Below is a small trained network, with its code and all its weights. Each question gives an input and a class and asks what happens when units are switched off, that is, made to give their printed mean instead of their output.

import numpy as np


def w(rows, s, z=0):
    codes = np.array(rows[::2]) - 128.0
    scale = np.full(codes.shape[1], s)
    scale[-1] = z or s
    return codes * scale


def f(y):
    return np.maximum(y, 0)


def log_softmax(a):
    a = a - a.max(-1, keepdims=True)
    return a - np.log(np.exp(a).sum(-1, keepdims=True))


def net(x, mask):
    res = np.array(x, float).reshape(1, 8) / 4 @ E
    y = f(res @ A[0][:, :-1].T + A[0][:, -1])
    res = res + np.where(mask, y, B[0][:, -1]) @ B[0][:, :-1]
    return log_softmax(res[-1] @ U[:, :-1].T + U[:, -1])


A, B = {}, {}
E = w([
[161,141,98,185,250,106,189,116,156,137,7,86],'x0',
[163,4,107,70,172,117,149,119,156,172,128,192],'x1',
[144,54,212,173,28,247,113,89,206,157,7,84],'x2',
[173,240,78,73,90,163,190,33,232,166,116,188],'x3',
[134,130,131,132,125,127,127,132,123,127,123,135],'x4',
[173,132,162,142,82,46,168,152,144,196,133,85],'x5',
[166,113,191,93,147,209,254,89,74,62,207,76],'x6',
[254,113,45,112,96,110,41,63,71,94,118,51],'x7',
],0.0071)
A[0] = w([
[105,125,114,132,193,190,71,118,160,61,130,162,112],'N0',
[78,149,200,133,165,136,163,171,152,133,131,188,78],'N1',
[136,31,143,92,176,132,166,119,163,139,163,187,194],'N2',
[148,174,100,73,148,109,151,85,143,156,145,176,131],'N3',
[100,125,107,164,200,111,207,134,139,139,76,113,60],'N4',
[140,144,117,152,162,103,143,133,160,114,45,120,108],'N5',
[150,75,187,149,75,184,136,118,174,144,84,124,73],'N6',
[93,80,149,99,107,164,94,79,141,139,105,133,149],'N7',
[181,138,91,127,104,112,85,79,111,97,136,66,78],'N8',
[115,115,151,128,76,154,112,170,151,136,192,148,49],'N9',
[166,92,131,186,91,84,155,192,99,114,135,138,64],'N10',
[120,59,155,119,138,137,138,166,81,88,103,124,102],'N11',
[98,176,51,105,197,75,156,138,70,126,210,167,59],'N12',
[70,121,157,117,139,131,175,174,184,123,115,165,114],'N13',
[153,169,86,110,123,141,174,114,163,122,114,156,41],'N14',
[184,144,71,133,137,151,80,129,103,124,105,80,116],'N15',
[174,124,104,131,102,159,67,68,109,70,101,121,100],'N16',
[178,169,123,85,120,131,120,121,169,115,126,139,49],'N17',
[75,84,137,171,180,132,108,172,120,79,113,104,85],'N18',
[114,136,112,146,147,114,37,163,185,143,150,184,56],'N19',
[83,183,121,147,115,177,123,106,83,66,131,99,178],'N20',
[99,128,159,64,35,153,92,134,132,121,184,163,121],'N21',
[94,147,75,122,146,138,62,141,141,98,101,183,116],'N22',
[69,147,182,161,103,147,141,160,181,131,151,161,138],'N23',
[85,241,164,194,107,130,101,138,140,114,136,113,216],'N24',
[121,177,97,107,106,196,112,71,173,112,96,162,92],'N25',
[91,130,139,131,133,113,111,172,90,86,108,86,67],'N26',
[104,118,166,159,86,228,85,72,144,140,73,97,73],'N27',
[100,114,111,154,110,88,37,156,158,155,97,137,60],'N28',
[90,92,102,130,159,100,121,189,91,91,144,100,64],'N29',
[111,82,166,158,93,172,118,122,148,128,61,94,27],'N30',
[104,144,135,60,46,145,62,122,89,121,185,159,104],'N31',
[169,99,158,116,116,159,178,112,124,98,174,99,43],'N32',
[190,159,178,105,122,125,187,103,140,120,142,120,163],'N33',
[154,91,167,79,157,200,161,150,111,61,122,103,136],'N34',
[124,137,115,144,232,131,160,68,148,97,65,68,127],'N35',
[193,67,97,98,146,125,95,85,137,133,145,132,138],'N36',
[161,127,155,103,151,164,176,148,55,98,159,116,71],'N37',
[126,68,166,144,132,137,107,154,122,115,102,111,85],'N38',
[148,181,121,198,147,141,136,154,141,89,108,111,122],'N39',
[166,210,133,101,108,131,159,61,147,121,121,158,77],'N40',
[157,83,167,172,145,106,90,144,106,96,140,82,99],'N41',
[135,148,94,152,99,109,39,185,160,255,76,108,124],'N42',
[146,202,122,87,114,131,192,112,174,151,100,154,133],'N43',
[53,150,155,139,152,177,137,150,152,138,116,155,88],'N44',
[138,123,118,141,133,157,171,117,125,109,159,108,2],'N45',
[137,57,100,114,162,128,104,106,132,154,100,226,192],'N46',
],0.0097,0.0064)
B[0] = w([
[86,97,185,71,167,103,157,176,148,100,158,92,176],'N0',
[171,120,3,78,73,186,157,184,94,195,128,165,191],'N1',
[125,85,121,197,46,48,124,180,215,30,93,79,213],'N2',
[77,105,170,155,111,121,79,88,143,158,82,125,187],'N3',
[191,125,180,78,125,112,125,131,115,127,165,195,192],'N4',
[188,120,213,95,141,131,141,134,111,83,169,154,203],'N5',
[113,186,68,120,185,25,137,62,55,101,68,136,223],'N6',
[92,163,126,111,160,73,108,129,81,81,119,127,192],'N7',
[194,88,70,83,65,153,143,196,104,206,115,128,190],'N8',
[192,119,168,104,141,155,134,110,86,111,109,194,161],'N9',
[68,78,155,131,149,146,103,115,121,152,108,124,161],'N10',
[62,105,152,170,121,177,91,88,121,172,129,129,182],'N11',
[118,220,47,129,180,15,121,66,29,111,50,137,216],'N12',
[165,130,39,90,104,173,128,176,113,155,129,111,193],'N13',
[107,92,131,153,105,159,78,79,120,197,136,191,165],'N14',
[126,107,90,74,107,176,168,184,138,144,117,163,196],'N15',
[135,104,80,78,99,143,157,217,69,164,118,125,197],'N16',
[98,117,113,147,141,165,80,96,158,176,114,165,151],'N17',
[103,110,161,120,117,173,60,107,142,189,119,167,188],'N18',
[148,183,147,157,130,196,180,84,124,122,170,106,178],'N19',
[110,74,122,160,78,87,140,174,176,70,115,67,194],'N20',
[196,101,213,120,172,102,129,134,127,96,148,182,201],'N21',
[104,217,167,159,144,161,194,123,148,142,201,56,185],'N22',
[143,108,103,78,113,128,126,168,117,148,124,123,200],'N23',
[156,70,113,190,64,59,108,168,212,59,79,77,230],'N24',
[78,102,152,156,153,158,30,114,144,165,111,137,199],'N25',
[127,87,131,175,92,131,87,51,155,170,117,137,166],'N26',
[119,199,93,120,181,66,151,80,91,120,53,127,232],'N27',
[123,194,125,182,182,213,209,117,147,140,202,117,202],'N28',
[87,89,106,159,141,142,87,61,127,146,108,185,179],'N29',
[153,172,60,117,133,91,96,49,54,104,105,125,202],'N30',
[180,88,213,105,168,114,124,121,110,95,136,180,196],'N31',
[130,160,126,171,165,173,180,104,131,146,205,122,171],'N32',
[64,170,137,133,130,141,142,133,166,109,174,62,197],'N33',
[92,208,138,172,137,175,198,130,186,120,185,102,207],'N34',
[195,106,253,66,140,101,136,123,120,85,178,188,228],'N35',
[142,102,76,108,80,149,130,209,131,129,125,85,192],'N36',
[143,194,112,160,118,182,167,86,158,156,147,82,179],'N37',
[118,127,131,172,135,111,72,102,122,168,91,151,176],'N38',
[167,96,136,126,121,121,93,165,161,77,144,137,184],'N39',
[82,72,126,154,133,179,96,83,150,151,128,160,188],'N40',
[87,75,128,113,130,165,89,93,164,188,126,163,187],'N41',
[106,184,169,147,133,171,191,110,151,116,214,82,251],'N42',
[75,64,140,150,149,152,81,119,128,175,112,119,209],'N43',
[161,104,71,91,89,180,145,201,80,170,134,137,182],'N44',
[134,199,127,221,151,164,168,71,134,137,163,145,139],'N45',
[138,115,126,189,100,90,116,166,203,79,116,79,208],'N46',
],0.0067,0.012)
U = w([
[122,209,34,125,187,62,120,60,52,115,75,160,92],'0',
[52,68,131,165,138,202,36,79,148,218,120,181,100],'1',
[120,214,130,170,158,222,225,121,155,137,216,91,96],'2',
[199,96,17,54,86,199,161,235,94,200,116,162,99],'3',
[254,98,241,82,163,130,125,135,118,83,157,230,101],'4',
[90,117,145,110,137,116,125,176,150,119,133,88,252],'5',
[154,82,92,212,66,83,117,180,206,49,100,88,99],'6',
],0.0083,0.021)

Each question gives the input, the list of numbers given to net, and the class t.
The units are the neurons (one row each of A and B). Each row of codes is followed by its name. A weight is (code - 128) times the scale printed after its matrix; where a second scale follows, it is the last column's (A, B and U).
mask holds one flag per neuron, in row order. A switched-off neuron (its flag False) gives its mean, the last column of its row in B, instead of its output. The means were averaged over made-up inputs and are rounded, as every weight is.
A unit's drop is (log p(t) with every unit on - log p(t) with that unit switched off) / (log p(t) with every unit on - log p(t) with every unit switched off).
The circuit of an input: a set's keep is (log p(t) with only the set's units on - log p(t) with every unit switched off) / (log p(t) with every unit on - log p(t) with every unit switched off). Starting from the 12 units with the biggest drops (on a tie, the unit counted first), units are removed one at a time, each time the one whose removal leaves the highest keep (on an exact tie, the one counted first), for as long as the keep stays at least 0.8.
units of the circuit, in order: the units of the circuit, biggest drop first
unit that matters most: the unit with the biggest drop
k most important neurons: the k neurons with the biggest drops, biggest first
drop when u is switched off: that unit's drop, to one decimal
input [-3,6,2,-5,8,-1,7,4], class 2: unit that matters most -> N34
input [0,-7,3,0,-7,-7,-5,8], class 3: 3 most important neurons -> [N16 N8 N15]
input [-7,-2,-4,-1,5,-2,-3,6], class 4: 3 most important neurons -> [N31 N21 N1]
input [-5,5,2,4,-6,-2,-6,-6], class 2: 2 most important neurons -> [N19 N22]
input [-4,2,0,5,-8,-2,-3,1], class 1: units of the circuit, in order -> [N25 N3]
input [1,0,4,2,8,-3,-7,8], class 3: 2 most important neurons -> [N16 N8]
input [0,-2,7,7,8,2,3,-7], class 0: 2 most important neurons -> [N6 N27]
input [-1,-7,-3,-7,-5,-2,2,5], class 1: units of the circuit, in order -> [N41 N29]
input [5,-1,-7,5,-7,-3,-1,-8], class 3: 2 most important neurons -> [N1 N44]
input [-2,2,-3,-2,-7,-4,3,4], class 3: units of the circuit, in order -> [N42 N36]
input [4,-7,2,6,-6,2,2,2], class 6: 2 most important neurons -> [N24 N20]
input [8,8,5,4,5,-1,-1,-4], class 4: 3 most important neurons -> [N35 N4 N5]
input [7,-6,0,-3,7,2,4,-2], class 4: units of the circuit, in order -> [N35 N4]
input [6,4,2,7,7,-5,-4,5], class 1: unit that matters most -> N25
input [6,7,7,1,-7,-5,7,2], class 0: 4 most important neurons -> [N6 N27 N30 N42]
input [5,-1,8,2,-5,6,1,7], class 0: 2 most important neurons -> [N6 N27]
input [2,1,5,2,-1,0,-6,-1], class 2: 2 most important neurons -> [N42 N12]
input [-6,0,4,-6,-1,-5,-7,-6], class 2: 4 most important neurons -> [N28 N19 N22 N42]
input [-7,-5,5,-7,-8,-2,4,7], class 1: 4 most important neurons -> [N41 N11 N26 N35]
input [-8,-7,-4,-5,4,-3,-7,3], class 4: unit that matters most -> N31
input [-8,5,7,6,1,-2,-3,5], class 4: 4 most important neurons -> [N21 N31 N12 N9]
input [-1,7,4,-2,3,-5,-1,-5], class 6: 2 most important neurons -> [N2 N46]
input [-6,7,2,-8,6,-2,-6,7], class 1: drop when N24 is switched off -> 0.1
input [4,-5,-2,-5,-7,-3,-7,7], class 2: drop when N40 is switched off -> 0.0
input [-8,0,8,0,5,2,-3,-2], class 0: drop when N35 is switched off -> 0.1
input [0,1,4,3,5,-7,-1,-7], class 3: drop when N44 is switched off -> 0.3
input [-8,3,3,-4,5,6,6,-1], class 4: unit that matters most -> N21
